Here is a tiny trained network, its code and every weight. The questions are about switching its units off for an input and a class, where a switched-off unit gives its printed mean instead of its output.

import numpy as np


def w(rows, s, z=0):
    codes = np.array(rows[::2]) - 128.0
    scale = np.full(codes.shape[1], s)
    scale[-1] = z or s
    return codes * scale


def f(y):
    return np.maximum(y, 0)


def log_softmax(a):
    a = a - a.max(-1, keepdims=True)
    return a - np.log(np.exp(a).sum(-1, keepdims=True))


def net(x, mask):
    res = np.array(x, float).reshape(1, 7) / 4 @ E
    y = f(res @ A[0][:, :-1].T + A[0][:, -1])
    res = res + np.where(mask, y, B[0][:, -1]) @ B[0][:, :-1]
    return log_softmax(res[-1] @ U[:, :-1].T + U[:, -1])


A, B = {}, {}
E = w([
[135,162,118,134,126,126],'x0',
[198,98,34,65,51,37],'x1',
[150,103,13,108,225,219],'x2',
[253,88,174,202,215,39],'x3',
[140,150,127,123,125,136],'x4',
[189,75,83,243,32,196],'x5',
[119,104,129,129,134,125],'x6',
],0.0056)
A[0] = w([
[27,118,105,46,104,138,49],'neuron 0',
[104,177,132,38,187,78,3],'neuron 1',
[64,137,91,125,71,161,21],'neuron 2',
[166,87,16,116,237,178,59],'neuron 3',
[80,176,170,37,150,84,63],'neuron 4',
[138,123,111,170,25,217,68],'neuron 5',
[156,63,153,188,99,160,96],'neuron 6',
[195,63,130,163,225,66,73],'neuron 7',
[35,131,90,108,77,138,8],'neuron 8',
[167,95,136,192,50,164,84],'neuron 9',
[131,91,197,181,157,183,146],'neuron 10',
[86,98,192,130,74,111,79],'neuron 11',
[127,135,169,174,128,229,185],'neuron 12',
[184,146,93,88,107,77,45],'neuron 13',
[207,79,56,58,85,60,85],'neuron 14',
[137,102,87,99,114,76,71],'neuron 15',
[255,139,220,171,128,69,99],'neuron 16',
[167,82,174,193,206,63,15],'neuron 17',
[129,119,190,66,179,113,186],'neuron 18',
[170,137,134,184,175,68,7],'neuron 19',
[158,58,82,137,167,175,162],'neuron 20',
[190,83,55,124,65,53,78],'neuron 21',
[124,116,101,217,78,150,17],'neuron 22',
[156,117,59,12,53,115,177],'neuron 23',
[134,128,71,132,177,162,43],'neuron 24',
[165,89,114,240,88,157,32],'neuron 25',
[49,181,118,101,104,203,127],'neuron 26',
[98,66,91,88,191,199,99],'neuron 27',
[102,132,165,160,181,166,71],'neuron 28',
[150,151,150,95,195,77,128],'neuron 29',
[95,141,176,159,89,63,38],'neuron 30',
[139,95,227,163,82,63,85],'neuron 31',
[110,116,193,147,78,86,29],'neuron 32',
[165,165,91,208,87,125,87],'neuron 33',
[99,172,183,142,37,83,66],'neuron 34',
[227,128,133,176,219,120,62],'neuron 35',
],0.0069,0.0061)
B[0] = w([
[144,24,153,103,108,175,178],'neuron 0',
[185,62,55,82,205,102,167],'neuron 1',
[116,41,133,51,124,223,154],'neuron 2',
[86,219,52,101,75,91,209],'neuron 3',
[206,58,75,97,198,99,194],'neuron 4',
[172,60,103,71,201,126,199],'neuron 5',
[141,113,118,110,198,99,176],'neuron 6',
[96,69,113,97,59,198,208],'neuron 7',
[72,40,141,68,64,231,152],'neuron 8',
[181,103,106,72,196,73,186],'neuron 9',
[51,154,158,169,162,101,216],'neuron 10',
[83,198,66,107,88,117,164],'neuron 11',
[112,140,164,180,166,66,253],'neuron 12',
[43,120,190,93,163,190,152],'neuron 13',
[36,154,198,177,173,142,208],'neuron 14',
[60,166,160,115,159,144,150],'neuron 15',
[82,108,129,97,59,198,233],'neuron 16',
[98,71,146,66,84,217,179],'neuron 17',
[181,90,112,149,146,50,243],'neuron 18',
[78,34,146,43,101,254,149],'neuron 19',
[117,160,98,147,77,77,217],'neuron 20',
[64,156,184,152,207,101,195],'neuron 21',
[172,52,73,33,228,112,151],'neuron 22',
[80,144,220,199,165,131,246],'neuron 23',
[67,185,33,22,101,120,146],'neuron 24',
[168,85,92,59,214,85,174],'neuron 25',
[124,71,166,143,100,146,231],'neuron 26',
[113,182,86,111,79,72,194],'neuron 27',
[61,178,152,127,165,127,166],'neuron 28',
[160,72,113,139,157,77,205],'neuron 29',
[79,173,47,68,138,133,155],'neuron 30',
[96,204,47,85,102,91,201],'neuron 31',
[56,218,32,28,115,121,149],'neuron 32',
[165,84,116,92,183,91,165],'neuron 33',
[91,180,25,86,123,111,184],'neuron 34',
[71,93,126,105,49,208,191],'neuron 35',
],0.0077,0.0051)
U = w([
[119,64,133,84,60,225,36],'0',
[207,83,80,94,219,67,12],'1',
[100,243,33,105,67,92,7],'2',
[136,141,150,173,112,91,254],'3',
[72,184,215,189,192,130,46],'4',
[145,136,134,170,105,98,242],'5',
[159,132,146,163,109,104,249],'6',
[255,207,199,210,27,144,29],'7',
],0.01,0.0087)

Each question gives the input, the list of numbers given to net, and the class t.
The units are the neurons (one row each of A and B). Each row of codes is followed by its name. A weight is (code - 128) times the scale printed after its matrix; where a second scale follows, it is the last column's (A, B and U).
mask holds one flag per neuron, in row order. A switched-off neuron (its flag False) gives its mean, the last column of its row in B, instead of its output. The means were averaged over made-up inputs and are rounded, as every weight is.
A unit's drop is (log p(t) with every unit on - log p(t) with that unit switched off) / (log p(t) with every unit on - log p(t) with every unit switched off).
The circuit of an input: a set's keep is (log p(t) with only the set's units on - log p(t) with every unit switched off) / (log p(t) with every unit on - log p(t) with every unit switched off). Starting from the 12 units with the biggest drops (on a tie, the unit counted first), units are removed one at a time, each time the one whose removal leaves the highest keep (on an exact tie, the one counted first), for as long as the keep stays at least 0.8.
circuit, biggest first: the units of the circuit, biggest drop first
unit that matters most: the unit with the biggest drop
k most important neurons: the k neurons with the biggest drops, biggest first
drop when u is switched off: that unit's drop, to one decimal
input [0,2,-6,2,4,4,-2], class 2: unit that matters most -> neuron 31
input [2,-8,5,8,-3,-7,-7], class 0: circuit, biggest first -> [neuron 35; neuron 7]
input [2,2,-6,-4,1,-6,-1], class 1: circuit, biggest first -> [neuron 4; neuron 1]
input [0,-4,4,0,0,-1,1], class 2: circuit, biggest first -> [neuron 23; neuron 27]
input [-3,-1,6,3,5,8,-6], class 1: circuit, biggest first -> [neuron 25; neuron 9]
input [3,2,-5,-3,1,-6,2], class 1: circuit, biggest first -> [neuron 4; neuron 1]
input [0,-7,6,8,-6,7,7], class 0: 3 most important neurons -> [neuron 35; neuron 7; neuron 17]
input [-5,-2,8,6,-6,5,-3], class 2: circuit, biggest first -> [neuron 3; neuron 20]
input [4,7,-2,-4,-6,8,-5], class 1: circuit, biggest first -> [neuron 5; neuron 9]
input [0,8,-1,-6,-2,7,5], class 4: circuit, biggest first -> [neuron 23; neuron 21]
input [5,8,1,-3,1,-7,-1], class 4: circuit, biggest first -> [neuron 23; neuron 14]
input [5,8,-8,-1,-8,7,-5], class 2: 3 most important neurons -> [neuron 34; neuron 31; neuron 32]
input [0,4,-8,0,7,-6,1], class 2: circuit, biggest first -> [neuron 34; neuron 31]
input [3,0,1,-6,6,-5,-6], class 0: circuit, biggest first -> [neuron 0]
input [-4,7,-6,0,-3,5,2], class 4: 2 most important neurons -> [neuron 21; neuron 14]
input [-1,-7,-3,-7,-3,-2,-5], class 0: 3 most important neurons -> [neuron 0; neuron 8; neuron 26]
input [6,2,-8,3,5,-8,3], class 1: 4 most important neurons -> [neuron 4; neuron 1; neuron 29; neuron 18]
input [4,7,1,-8,2,-1,-1], class 0: 2 most important neurons -> [neuron 8; neuron 0]
input [-5,3,-3,-4,5,6,-1], class 1: 2 most important neurons -> [neuron 5; neuron 9]
input [2,6,-5,-1,6,-6,-5], class 1: circuit, biggest first -> [neuron 4]
input [-1,-2,-1,-4,2,-6,-1], class 1: 2 most important neurons -> [neuron 4; neuron 1]
input [-4,8,2,4,-1,2,5], class 4: 2 most important neurons -> [neuron 14; neuron 21]
input [-4,-1,5,1,4,6,-5], class 1: 3 most important neurons -> [neuron 25; neuron 5; neuron 9]
input [-5,2,-5,7,7,-7,-7], class 0: drop when neuron 35 is switched off -> 0.1
input [-7,-5,-1,7,1,3,-4], class 0: drop when neuron 35 is switched off -> 0.2
input [-1,-4,-7,3,2,2,-7], class 2: drop when neuron 31 is switched off -> 0.2
input [-5,0,-1,8,1,-3,-4], class 0: drop when neuron 18 is switched off -> 0.0
input [-4,1,-8,-3,-8,-7,5], class 2: unit that matters most -> neuron 11
